Here is a tiny trained network, its code and every weight. The questions are about switching its units off for an input and a class, where a switched-off unit gives its printed mean instead of its output.

import numpy as np


def w(rows, s, z=0):
    codes = np.array(rows[::2]) - 128.0
    scale = np.full(codes.shape[1], s)
    scale[-1] = z or s
    return codes * scale


def f(y):
    return np.maximum(y, 0)


def log_softmax(a):
    a = a - a.max(-1, keepdims=True)
    return a - np.log(np.exp(a).sum(-1, keepdims=True))


def net(x, mask):
    res = np.array(x, float).reshape(1, 6) / 4 @ E
    y = f(res @ A[0][:, :-1].T + A[0][:, -1])
    res = res + np.where(mask, y, B[0][:, -1]) @ B[0][:, :-1]
    return log_softmax(res[-1] @ U[:, :-1].T + U[:, -1])


A, B = {}, {}
E = w([
[140,165,66,162,71,107,63,182,71,167,188],'x0',
[120,157,83,144,63,125,164,88,213,131,121],'x1',
[121,125,166,112,189,185,168,77,126,213,188],'x2',
[108,170,132,97,153,63,48,95,232,129,146],'x3',
[140,38,129,52,169,60,51,106,106,168,144],'x4',
[12,90,91,142,2,128,107,78,89,152,74],'x5',
],0.0089)
A[0] = w([
[123,42,202,88,147,158,189,119,1,241,179,254],'neuron 1',
[164,135,97,173,128,47,169,141,188,70,144,115],'neuron 2',
[87,103,180,120,35,79,217,180,153,148,78,161],'neuron 3',
[111,126,86,81,209,36,118,94,158,128,205,192],'neuron 4',
[151,108,136,31,163,226,134,3,97,150,171,194],'neuron 5',
[63,185,18,100,84,109,153,109,160,151,98,130],'neuron 6',
[180,207,148,198,189,151,172,162,86,78,113,133],'neuron 7',
[57,67,128,192,57,170,175,107,189,92,145,147],'neuron 8',
[163,161,170,226,130,112,169,207,156,102,231,114],'neuron 9',
[105,53,16,140,98,115,172,214,53,97,134,144],'neuron 10',
[91,163,93,181,156,173,203,64,220,168,49,146],'neuron 11',
],0.0065,0.0029)
B[0] = w([
[146,68,179,140,217,88,172,39,153,245,106,245],'neuron 1',
[94,112,138,97,143,166,61,140,67,125,191,169],'neuron 2',
[146,199,48,82,145,151,67,47,85,75,142,188],'neuron 3',
[116,115,153,93,132,137,175,228,128,131,99,197],'neuron 4',
[150,96,175,187,168,40,107,201,174,135,145,202],'neuron 5',
[120,156,62,143,101,104,117,144,137,41,142,193],'neuron 6',
[174,148,143,94,224,114,102,166,154,77,211,198],'neuron 7',
[112,163,98,175,26,149,171,53,87,203,146,196],'neuron 8',
[189,190,115,34,222,177,148,131,129,92,163,183],'neuron 9',
[73,83,178,140,58,114,99,71,94,153,130,209],'neuron 10',
[56,110,221,186,54,73,152,95,96,144,2,192],'neuron 11',
],0.0074,0.011)
U = w([
[159,254,104,84,173,219,137,135,177,56,159,34],'0',
[88,147,126,211,61,150,179,35,83,204,74,98],'1',
[156,72,161,108,188,53,106,118,180,170,122,252],'2',
],0.0072,0.0026)

Each question gives the input, the list of numbers given to net, and the class t.
The units are the neurons (one row each of A and B). Each row of codes is followed by its name. A weight is (code - 128) times the scale printed after its matrix; where a second scale follows, it is the last column's (A, B and U).
mask holds one flag per neuron, in row order. A switched-off neuron (its flag False) gives its mean, the last column of its row in B, instead of its output. The means were averaged over made-up inputs and are rounded, as every weight is.
A unit's drop is (log p(t) with every unit on - log p(t) with that unit switched off) / (log p(t) with every unit on - log p(t) with every unit switched off).
The circuit of an input: a set's keep is (log p(t) with only the set's units on - log p(t) with every unit switched off) / (log p(t) with every unit on - log p(t) with every unit switched off). Starting from all 11 units, units are removed one at a time, each time the one whose removal leaves the highest keep (on an exact tie, the one counted first), for as long as the keep stays at least 0.8.
units of the circuit, in order: the units of the circuit, biggest drop first
k most important neurons: the k neurons with the biggest drops, biggest first
drop when u is switched off: that unit's drop, to one decimal
input [-7,7,6,-1,1,-1], class 1: units of the circuit, in order : neuron 11
input [3,-7,8,0,0,6], class 2: units of the circuit, in order : neuron 5; neuron 8
input [8,2,-4,-4,-2,-1], class 0: units of the circuit, in order : neuron 9; neuron 1
input [1,1,-6,1,-4,0], class 0: units of the circuit, in order : neuron 1; neuron 11
input [6,0,-6,8,-3,2], class 0: units of the circuit, in order : neuron 1; neuron 6
input [1,5,-6,5,-2,-1], class 0: 2 most important neurons : neuron 1; neuron 10
input [8,7,-2,-4,4,-5], class 0: 2 most important neurons : neuron 1; neuron 9
input [6,-5,-7,4,-8,5], class 0: 2 most important neurons : neuron 1; neuron 11
input [0,6,-2,2,6,3], class 1: 4 most important neurons : neuron 7; neuron 5; neuron 9; neuron 1
input [0,1,-3,2,-3,-4], class 0: drop when neuron 1 is switched off : 0.1
input [4,3,-2,-2,-7,-1], class 0: drop when neuron 9 is switched off : 0.2
input [0,-5,8,1,-2,4], class 2: drop when neuron 10 is switched off : 0.1
